Below is a small trained network, with its code and all its weights. Each question gives an input and a class and asks what happens when units are switched off, that is, made to give their printed mean instead of their output.

import numpy as np


def w(rows, s, z=0):
    codes = np.array(rows[::2]) - 128.0
    scale = np.full(codes.shape[1], s)
    scale[-1] = z or s
    return codes * scale


def f(y):
    return np.maximum(y, 0)


def log_softmax(a):
    a = a - a.max(-1, keepdims=True)
    return a - np.log(np.exp(a).sum(-1, keepdims=True))


def net(x, mask):
    res = np.array(x, float).reshape(1, 6) / 4 @ E
    y = f(res @ A[0][:, :-1].T + A[0][:, -1])
    res = res + np.where(mask, y, B[0][:, -1]) @ B[0][:, :-1]
    return log_softmax(res[-1] @ U[:, :-1].T + U[:, -1])


A, B = {}, {}
E = w([
[105,128,122,126,111,139,138,90,108,143,145],'x0',
[178,117,69,73,179,103,178,182,25,146,167],'x1',
[125,126,139,122,144,124,124,124,127,129,124],'x2',
[55,106,80,121,109,49,222,120,151,101,49],'x3',
[131,131,128,135,131,125,131,115,126,137,127],'x4',
[114,252,160,151,139,86,120,122,109,40,161],'x5',
],0.015)
A[0] = w([
[103,80,131,118,87,87,131,117,199,193,62,254],'neuron 0',
[122,124,89,98,134,57,203,144,94,129,110,14],'neuron 1',
[123,202,155,136,138,123,104,133,85,100,163,122],'neuron 2',
[95,201,134,160,91,80,124,103,179,82,143,137],'neuron 3',
[128,120,141,166,130,183,78,120,173,112,194,180],'neuron 4',
[73,177,160,138,100,97,146,122,142,77,102,108],'neuron 5',
[105,127,78,97,158,95,174,160,88,130,132,46],'neuron 6',
[156,164,147,143,117,170,76,108,150,174,135,207],'neuron 7',
[70,126,136,162,84,112,139,96,202,104,51,140],'neuron 8',
[104,141,166,140,96,156,67,118,172,145,131,213],'neuron 9',
[178,69,115,119,141,169,125,139,95,187,135,218],'neuron 10',
[115,249,150,135,123,74,125,120,96,51,163,131],'neuron 11',
[140,140,182,130,116,201,80,102,180,127,141,252],'neuron 12',
[133,134,90,86,145,98,158,117,95,124,124,93],'neuron 13',
[112,147,155,154,118,170,60,123,174,155,144,231],'neuron 14',
[136,118,117,138,104,165,106,133,186,135,105,220],'neuron 15',
[169,188,125,91,143,113,110,131,77,101,196,80],'neuron 16',
[167,58,161,100,153,109,131,146,121,166,146,189],'neuron 17',
[102,145,125,148,106,120,122,103,160,118,56,112],'neuron 18',
[98,156,130,136,95,135,151,98,133,123,87,133],'neuron 19',
[114,112,79,112,145,77,170,136,116,113,132,50],'neuron 20',
[200,122,106,100,176,160,93,156,58,149,188,210],'neuron 21',
[110,172,138,156,124,112,147,125,122,82,131,104],'neuron 22',
[150,173,157,119,147,134,116,146,84,105,189,103],'neuron 23',
],0.012,0.0053)
B[0] = w([
[49,15,63,57,182,172,181,200,178,111,174,233],'neuron 0',
[172,58,79,160,113,66,72,60,192,158,43,205],'neuron 1',
[108,188,140,203,160,62,85,137,131,160,150,198],'neuron 2',
[150,122,192,149,186,123,65,89,120,43,117,216],'neuron 3',
[162,122,86,146,102,80,50,60,129,150,73,197],'neuron 4',
[135,125,190,98,148,122,95,78,110,30,121,203],'neuron 5',
[187,104,120,149,96,57,71,63,170,170,31,194],'neuron 6',
[178,95,65,127,72,85,104,148,140,162,101,196],'neuron 7',
[90,109,187,96,214,182,147,134,105,47,190,232],'neuron 8',
[141,72,114,153,123,88,113,89,154,122,66,199],'neuron 9',
[148,124,92,55,47,186,131,170,47,171,130,232],'neuron 10',
[179,211,255,200,177,21,78,106,145,82,126,247],'neuron 11',
[160,64,76,127,89,81,83,114,181,209,22,215],'neuron 12',
[150,117,119,179,114,105,85,127,177,183,86,178],'neuron 13',
[142,86,68,136,118,112,85,110,150,153,43,203],'neuron 14',
[92,74,109,77,124,131,177,156,164,119,96,182],'neuron 15',
[161,209,173,224,136,114,162,160,114,156,149,204],'neuron 16',
[144,125,109,78,69,152,125,170,102,166,148,203],'neuron 17',
[85,145,199,61,168,176,112,126,100,45,154,185],'neuron 18',
[140,118,177,84,130,139,174,161,155,70,107,173],'neuron 19',
[142,106,81,121,132,93,110,104,138,147,75,183],'neuron 20',
[194,193,118,106,39,164,151,217,64,171,198,254],'neuron 21',
[176,149,215,87,151,98,82,85,130,101,132,179],'neuron 22',
[136,209,95,219,102,80,150,153,129,136,139,195],'neuron 23',
],0.0075,0.021)
U = w([
[116,62,67,111,107,114,126,141,144,177,93,253],'0',
[147,152,143,179,132,59,106,104,151,131,74,102],'1',
[10,87,114,111,173,202,200,156,147,107,163,149],'2',
[94,150,202,118,177,128,123,125,109,66,182,18],'3',
[158,170,127,91,75,220,143,165,47,151,184,142],'4',
[128,225,141,186,131,98,141,170,96,154,237,37],'5',
],0.011,0.002)

Each question gives the input, the list of numbers given to net, and the class t.
The units are the neurons (one row each of A and B). Each row of codes is followed by its name. A weight is (code - 128) times the scale printed after its matrix; where a second scale follows, it is the last column's (A, B and U).
mask holds one flag per neuron, in row order. A switched-off neuron (its flag False) gives its mean, the last column of its row in B, instead of its output. The means were averaged over made-up inputs and are rounded, as every weight is.
A unit's drop is (log p(t) with every unit on - log p(t) with that unit switched off) / (log p(t) with every unit on - log p(t) with every unit switched off).
most important unit: the unit with the biggest drop
top k neurons: the k neurons with the biggest drops, biggest first
drop when u is switched off: that unit's drop, to one decimal
input [2,-5,-3,8,-7,0], class 2: most important unit : neuron 0
input [3,1,-1,-4,6,-8], class 4: top 2 neurons : neuron 10; neuron 21
input [5,1,-5,-8,4,-7], class 4: top 2 neurons : neuron 21; neuron 10
input [-6,4,5,-7,-6,1], class 5: top 2 neurons : neuron 23; neuron 16
input [8,1,5,-7,-6,5], class 5: top 2 neurons : neuron 21; neuron 16
input [6,8,1,0,2,-2], class 4: top 3 neurons : neuron 21; neuron 12; neuron 10
input [2,-6,8,-8,-1,0], class 0: top 2 neurons : neuron 11; neuron 12
input [5,1,-1,-6,7,-1], class 4: top 2 neurons : neuron 21; neuron 1
input [2,-8,-6,7,2,1], class 3: top 2 neurons : neuron 3; neuron 5
input [-1,-7,-2,1,-7,1], class 3: drop when neuron 8 is switched off : 0.5
input [2,-7,6,-5,1,-5], class 0: drop when neuron 8 is switched off : 0.0
input [-2,3,0,0,6,1], class 5: drop when neuron 12 is switched off : 0.1
input [-3,7,-8,2,7,0], class 0: drop when neuron 11 is switched off : 1.9
input [8,-8,-6,-4,1,0], class 0: top neuron : neuron 11
